Here is a tiny trained network, its code and every weight. The questions are about switching its units off for an input and a target symbol, where a switched-off unit gives its printed mean instead of its output.

import numpy as np


def w(rows, s, z=0):
    codes = np.array(rows[::2]) - 128.0
    scale = np.full(codes.shape[1], s)
    scale[-1] = z or s
    return codes * scale


def norm(h):
    return h / np.sqrt((h * h).mean(-1, keepdims=True) + 1e-5)


def f(y):
    return y / 2 * (1 + np.tanh(0.7978845608 * (y + 0.044715 * y**3)))


def softmax(a):
    e = np.exp(a - a.max(-1, keepdims=True))
    return e / e.sum(-1, keepdims=True)


def log_softmax(a):
    a = a - a.max(-1, keepdims=True)
    return a - np.log(np.exp(a).sum(-1, keepdims=True))


def net(x, mask):
    ids = ['ΓΘβδεζλμστφω'.index(c) for c in x.split()]
    T = len(ids)
    res = E[ids] + P[:T]
    r = norm(res)
    for j in range(2):
        rows = slice(2 * j, 2 * j + 2)
        q, k, v = (r @ M[0][rows].T for M in (Q, K, V))
        z = softmax(np.where(np.tri(T) > 0, q @ k.T / 2**0.5, -1e9)) @ v
        o = O[0][rows]
        res = res + np.where(mask[j], z, o[:, -1]) @ o[:, :-1]
    y = f(norm(res) @ A[0][:, :-1].T + A[0][:, -1])
    res = res + np.where(mask[2:14], y, B[0][:, -1]) @ B[0][:, :-1]
    return log_softmax(norm(res)[-1] @ U[:, :-1].T + U[:, -1])


Q, K, V, O, A, B = {}, {}, {}, {}, {}, {}
E = w([
[125,174,154,109],'Γ',
[216,183,95,150],'Θ',
[188,131,113,165],'β',
[137,253,253,43],'δ',
[120,133,24,116],'ε',
[120,123,49,119],'ζ',
[147,122,64,135],'λ',
[97,138,48,108],'μ',
[108,104,28,81],'σ',
[140,156,123,187],'τ',
[196,207,182,174],'φ',
[96,134,50,56],'ω',
],0.016)
P = w([
[150,74,194,115],'0',
[63,248,47,104],'1',
[240,135,84,111],'2',
[128,163,132,167],'3',
[24,229,58,126],'4',
[224,108,52,88],'5',
[116,136,128,165],'6',
[53,228,73,141],'7',
[224,95,81,101],'8',
[122,135,137,164],'9',
[31,205,118,143],'10',
[176,80,80,75],'11',
[119,125,157,163],'12',
],0.014)
Q[0] = w([
[31,186,171,172],'head 0',
[114,246,55,125],'head 0',
[153,191,94,39],'head 1',
[151,105,107,254],'head 1',
],0.0098)
K[0] = w([
[150,235,48,154],'head 0',
[138,78,95,212],'head 0',
[148,133,59,49],'head 1',
[125,81,247,183],'head 1',
],0.011)
V[0] = w([
[75,227,136,90],'head 0',
[101,187,254,205],'head 0',
[97,115,57,106],'head 1',
[95,117,152,191],'head 1',
],0.015)
O[0] = w([
[193,200,163,137,49],'head 0',
[158,90,181,255,38],'head 0',
[122,128,203,192,128],'head 1',
[104,137,71,170,2],'head 1',
],0.014,0.0045)
A[0] = w([
[106,157,139,133,96],'neuron 0',
[146,144,196,94,21],'neuron 1',
[113,113,118,165,55],'neuron 2',
[101,137,173,169,158],'neuron 3',
[93,128,164,167,155],'neuron 4',
[161,111,131,65,110],'neuron 5',
[99,144,146,172,30],'neuron 6',
[142,149,194,100,8],'neuron 7',
[104,126,118,8,144],'neuron 8',
[178,115,143,47,40],'neuron 9',
[131,180,108,110,60],'neuron 10',
[160,123,173,89,2],'neuron 11',
],0.017,0.0073)
B[0] = w([
[67,144,106,147,133],'neuron 0',
[165,42,106,171,135],'neuron 1',
[117,162,49,105,120],'neuron 2',
[139,200,72,167,143],'neuron 3',
[108,191,36,138,135],'neuron 4',
[163,105,92,144,175],'neuron 5',
[210,204,64,141,123],'neuron 6',
[171,49,88,181,133],'neuron 7',
[125,188,134,101,254],'neuron 8',
[180,225,50,180,164],'neuron 9',
[35,107,121,132,164],'neuron 10',
[249,54,38,95,124],'neuron 11',
],0.011)
U = w([
[175,139,147,201,164],'Γ',
[248,141,60,102,58],'Θ',
[143,50,117,112,254],'β',
[203,127,225,121,157],'δ',
[127,147,134,119,117],'ε',
[126,132,144,116,105],'ζ',
[128,113,114,98,66],'λ',
[71,189,156,159,110],'μ',
[142,119,164,93,85],'σ',
[86,124,88,224,153],'τ',
[151,142,161,156,60],'φ',
[153,148,165,95,60],'ω',
],0.012,0.0056)

Each question gives the input, a string of symbols that net reads in full, and the target symbol t.
The units are the heads (2 rows each of Q, K, V and O) and the neurons (one row each of A and B). Each row of codes is followed by its name. A weight is (code - 128) times the scale printed after its matrix; where a second scale follows, it is the last column's (O, A, B and U).
mask holds one flag per unit, heads first, then neurons. A switched-off unit (its flag False) gives its mean, the last column of its rows in O or B, instead of its output. The means were averaged over made-up inputs and are rounded, as every weight is.
A unit's drop is (log p(t) with every unit on - log p(t) with that unit switched off) / (log p(t) with every unit on - log p(t) with every unit switched off).
The circuit of an input: a set's keep is (log p(t) with only the set's units on - log p(t) with every unit switched off) / (log p(t) with every unit on - log p(t) with every unit switched off). Starting from the 12 units with the biggest drops (on a tie, the unit counted first), units are removed one at a time, each time the one whose removal leaves the highest keep (on an exact tie, the one counted first), for as long as the keep stays at least 0.8.
units of the circuit, in order: the units of the circuit, biggest drop first
top k neurons: the k neurons with the biggest drops, biggest first
which heads matter: for each layer, one digit per head in row order, 1 if its drop is at least 0.15 and else 0, layers parted by /
drop of u: that unit's drop, to one decimal
input Θ Θ β Θ ζ τ μ μ Θ Θ Θ δ, target Θ: units of the circuit, in order : neuron 11; neuron 9
input Θ ω Θ Θ β Θ β ε τ β β, target τ: which heads matter : 11
input δ β σ, target δ: which heads matter : 10
input β ω ω, target β: units of the circuit, in order : head 0
input λ δ ω Θ φ Θ ε Θ ε β β δ, target Θ: units of the circuit, in order : neuron 9; neuron 11
input β Γ φ, target β: which heads matter : 11
input β δ Θ Θ Θ ω, target β: which heads matter : 10
input β Θ Θ Θ Θ τ, target β: units of the circuit, in order : head 0; neuron 9
input β β Θ Γ Θ Θ Γ ω Γ, target β: top 2 neurons : neuron 8; neuron 9
input Γ β μ, target Γ: drop of head 0 : 0.6
input β δ Γ β Θ, target τ: drop of head 0 : 1.4
input β Θ δ Θ Γ Θ δ ω Θ Θ Θ λ, target β: drop of head 0 : 2.0
input Γ Γ β Γ β δ Γ β φ, target Γ: drop of neuron 5 : 0.0
input τ Γ Θ Γ β ζ, target τ: units of the circuit, in order : head 0
input δ ε Θ Θ λ Γ τ ζ Θ, target δ: units of the circuit, in order : head 0; neuron 9
